Small tables with named rows and columns. After each table, cells are looked up by row and column.

Table vip
|  | febeta | natogof | fuzeraf | vala | duv | lin | sus | legapi | dataz | kog |
|---|---|---|---|---|---|---|---|---|---|---|
| mot | 43 | 59 | 62 | 76 | 52 | 42 | 53 | 72 | 66 | 68 |
| mege | 223 | 119 | 113 | 75 | 157 | 72 | 24 | 90 | 18 | 8 |
| zabitor | 81 | 83 | 82 | 59 | 75 | 61 | 52 | 67 | 52 | 64 |

What is the dataz of zabitor in vip? 52
What is the febeta of mot in vip? 43
What is the lin of mot in vip? 42
What is the sus of mot in vip? 53
What is the vala of mege in vip? 75
What is the kog of mege in vip? 8
What is the lin of zabitor in vip? 61
What is the sus of mege in vip? 24
What is the legapi of zabitor in vip? 67
What is the febeta of zabitor in vip? 81
What is the natogof of mot in vip? 59
What is the vala of mot in vip? 76
What is the duv of zabitor in vip? 75
What is the fuzeraf of mot in vip? 62
What is the dataz of mot in vip? 66
What is the vala of zabitor in vip? 59
What is the legapi of mot in vip? 72
What is the fuzeraf of zabitor in vip? 82
What is the kog of mot in vip? 68
What is the sus of zabitor in vip? 52

lobukav
         nibis  bagot
vozuf      607    724
zaki       713    614
kunafun    380    164
big        647    739
nez        417    614
dafeg      640    718
doful      436    566
diz        773    582
gesugu     593    432
ran        416    547

nibis of big is 647
bagot of dafeg is 718
nibis of dafeg is 640
nibis of vozuf is 607
bagot of doful is 566
nibis of ran is 416
nibis of nez is 417
bagot of nez is 614
bagot of gesugu is 432
bagot of big is 739
nibis of zaki is 713
nibis of kunafun is 380
bagot of kunafun is 164
nibis of doful is 436
bagot of vozuf is 724
Row with the largest bagot: big

Table bip
        mavili  gaminak  narev  mogupe
mirura     138       80    181     159
napega      17      187    145     147
tobib       54      164     94      61
banu        65      150    102      74
leb        162       83    153     120
zik         58      177     71      82
segar      150       92    184     169
katuve     149       77    172     135
gul         22      195     89      93
vem        152       78    165     131
tuge        59      160    110      93
bidug      156       77    152     127
rureb      151       77    165     143

mogupe of leb = 120
gaminak of rureb = 77
gaminak of napega = 187
mavili of tobib = 54
mavili of segar = 150
mavili of napega = 17
mavili of banu = 65
mogupe of bidug = 127
mogupe of napega = 147
gaminak of gul = 195

vorus
columns: katode, furofu, buzurev, nuvize, takopo, mekobe, toz, voluso, bebuzor, vepuz
tizoni: [-5.2, 0.1, 8.4, -2.8, -1.4, 3.2, 1.6, -0.7, 0.2, 1.4]
det: [1.4, -3.2, 6.3, -2.7, -0.1, -0.8, 1.5, -2.9, -4.1, -2.8]
visi: [-5.7, -0.1, 7.3, -4.2, -1.2, 2.0, 1.3, -2.5, -0.9, 2.1]
vog: [0.6, -2.6, 6.1, -4.5, -0.5, -0.2, 2.0, -2.3, -4.1, -2.0]
fub: [-1.8, -1.5, 6.7, -2.7, -2.2, 2.0, 1.5, 0.7, -0.5, 0.0]
nepeva: [1.5, -2.4, 6.8, -2.4, -0.2, -1.0, 1.6, -2.1, -2.8, -2.4]

voluso of vog = -2.3
bebuzor of visi = -0.9
bebuzor of tizoni = 0.2
bebuzor of det = -4.1
takopo of fub = -2.2
bebuzor of nepeva = -2.8
furofu of visi = -0.1
furofu of fub = -1.5
mekobe of vog = -0.2
katode of tizoni = -5.2
takopo of det = -0.1
nuvize of det = -2.7
toz of nepeva = 1.6
voluso of nepeva = -2.1
takopo of tizoni = -1.4
mekobe of visi = 2.0
katode of visi = -5.7
buzurev of det = 6.3
takopo of visi = -1.2

tukig:
,nefi,fen,pap,reneb,kapev,zitedut,mipe,vitori,pesa,nikivi
sugimaf,140,81,104,113,70,142,180,163,141,184
vur,149,77,97,96,89,109,136,107,126,117
losat,195,145,127,184,144,147,231,95,105,139
zov,136,66,76,69,168,93,204,107,87,85
zar,186,108,151,134,179,122,158,85,115,98
nomonug,150,159,82,155,199,158,247,179,111,156
daverov,191,143,175,138,153,135,154,133,91,168
dukigo,77,126,98,94,175,167,60,137,59,143
supomu,46,28,104,149,173,133,154,130,120,122
nop,82,59,96,161,141,143,109,129,99,169
nuse,138,45,60,174,160,129,212,120,111,161
zod,115,68,80,110,68,134,135,117,141,132

pap of dukigo = 98
pesa of daverov = 91
fen of vur = 77
kapev of sugimaf = 70
pap of zar = 151
pap of nuse = 60
pesa of zar = 115
zitedut of supomu = 133
nefi of supomu = 46

sor.tsv
	fekep	letiner	lebiven	gela
kufe	112	126	112	187
rol	177	168	159	124
som	150	130	206	58
vekori	189	181	149	135
setukiz	126	141	102	199

What is the lebiven of rol in sor? 159
What is the fekep of kufe in sor? 112
What is the lebiven of kufe in sor? 112
What is the fekep of rol in sor? 177
What is the gela of vekori in sor? 135
What is the letiner of rol in sor? 168
What is the letiner of kufe in sor? 126
What is the gela of setukiz in sor? 199
What is the fekep of vekori in sor? 189
What is the letiner of setukiz in sor? 141
What is the gela of rol in sor? 124
What is the fekep of setukiz in sor? 126
Row with the largest letiner: vekori

nabeki:
	riset	pozizo	zito	ras	rodelu	fuf	bok	milodi	lel
deferel	0.323	0.739	0.144	0.490	0.698	0.279	0.708	0.394	0.629
dar	0.526	0.376	0.573	0.465	0.397	0.672	0.458	0.551	0.447
muni	0.501	0.427	0.543	0.493	0.451	0.575	0.506	0.556	0.490
tavonar	0.289	0.608	0.265	0.562	0.647	0.230	0.658	0.570	0.689
pof	0.568	0.323	0.636	0.532	0.414	0.693	0.399	0.520	0.379
nafi	0.325	0.799	0.081	0.421	0.684	0.165	0.681	0.436	0.703
vovi	0.537	0.323	0.626	0.510	0.385	0.668	0.449	0.575	0.415
ziv	0.227	0.742	0.109	0.598	0.736	0.161	0.766	0.651	0.786
mufet	0.571	0.300	0.671	0.511	0.347	0.725	0.432	0.586	0.390
puz	0.277	0.762	0.131	0.439	0.671	0.101	0.656	0.482	0.726
fabisev	0.514	0.343	0.605	0.509	0.402	0.650	0.462	0.574	0.428
vapilol	0.279	0.677	0.135	0.565	0.771	0.267	0.731	0.466	0.614
lidelas	0.534	0.379	0.604	0.497	0.405	0.635	0.473	0.594	0.466

milodi of vovi: 0.575
rodelu of puz: 0.671
milodi of vapilol: 0.466
bok of deferel: 0.708
pozizo of puz: 0.762
pozizo of nafi: 0.799
bok of lidelas: 0.473
bok of ziv: 0.766
zito of deferel: 0.144
bok of fabisev: 0.462
fuf of mufet: 0.725
milodi of pof: 0.520
zito of fabisev: 0.605
zito of muni: 0.543
bok of vovi: 0.449
rodelu of pof: 0.414
pozizo of mufet: 0.300
ras of vapilol: 0.565
Row with the largest bok: ziv

bugozav
fields: pagim, nuf, pof, rak, lete, bimamel, bufuz, zim, nidi
sekes: [10743, 23568, 9729, 13088, 7967, -15287, 23983, 52336, 8813]
lov: [16295, 26538, 14813, 8879, 9964, -13684, 33230, 45438, 9500]
lom: [6219, 1301, 3285, 33742, 8781, 13205, -20422, 61599, 6662]
bozi: [32434, 40161, 36005, 5246, 29868, 21788, 62113, -17968, 32578]
kezuf: [20695, 29169, 19229, 20046, 12741, -10313, 40190, 38290, 10422]
sapez: [3814, 5803, 1152, 30647, 7373, 4490, -13633, 61540, 7622]
fozik: [23459, 49534, 35942, 15699, 20046, 48857, 65684, -70670, 63838]

zim of sapez is 61540
zim of kezuf is 38290
bufuz of lov is 33230
nuf of kezuf is 29169
rak of lom is 33742
bimamel of sekes is -15287
bufuz of kezuf is 40190

zud:
         bisurat     kap  bisenis  konodif    lav    bova    ran    kega  ditulus
purevor    14820   28479    27898    30661  20341   -4603  20164   48711    48207
sunat      27782   -1623    62236    32631  -4024   30003   8545   67854    36477
babo        1078   87273   -54753    14119  79300  -24810  61326  -29369    35294
zik        38364   15473    34406    25394  25643   49909  18013    8293     4192
ligemok    52728  -25170    83714    37871  -5369   86285   -231   48494     -993
pamil      13210   27802    27285    30547  20681   -2078  22921   50616    48585
renimer    40570  -14104    73324    32583  -6600   61808   5427   59278    18634

What is the lav of pamil in zud? 20681
What is the lav of babo in zud? 79300
What is the bisurat of purevor in zud? 14820
What is the kega of zik in zud? 8293
What is the kap of sunat in zud? -1623
What is the kega of purevor in zud? 48711
What is the bisurat of pamil in zud? 13210
What is the ditulus of pamil in zud? 48585
What is the bisurat of zik in zud? 38364
What is the ditulus of babo in zud? 35294
What is the ran of purevor in zud? 20164
What is the ran of ligemok in zud? -231
Row with the largest bova: ligemok

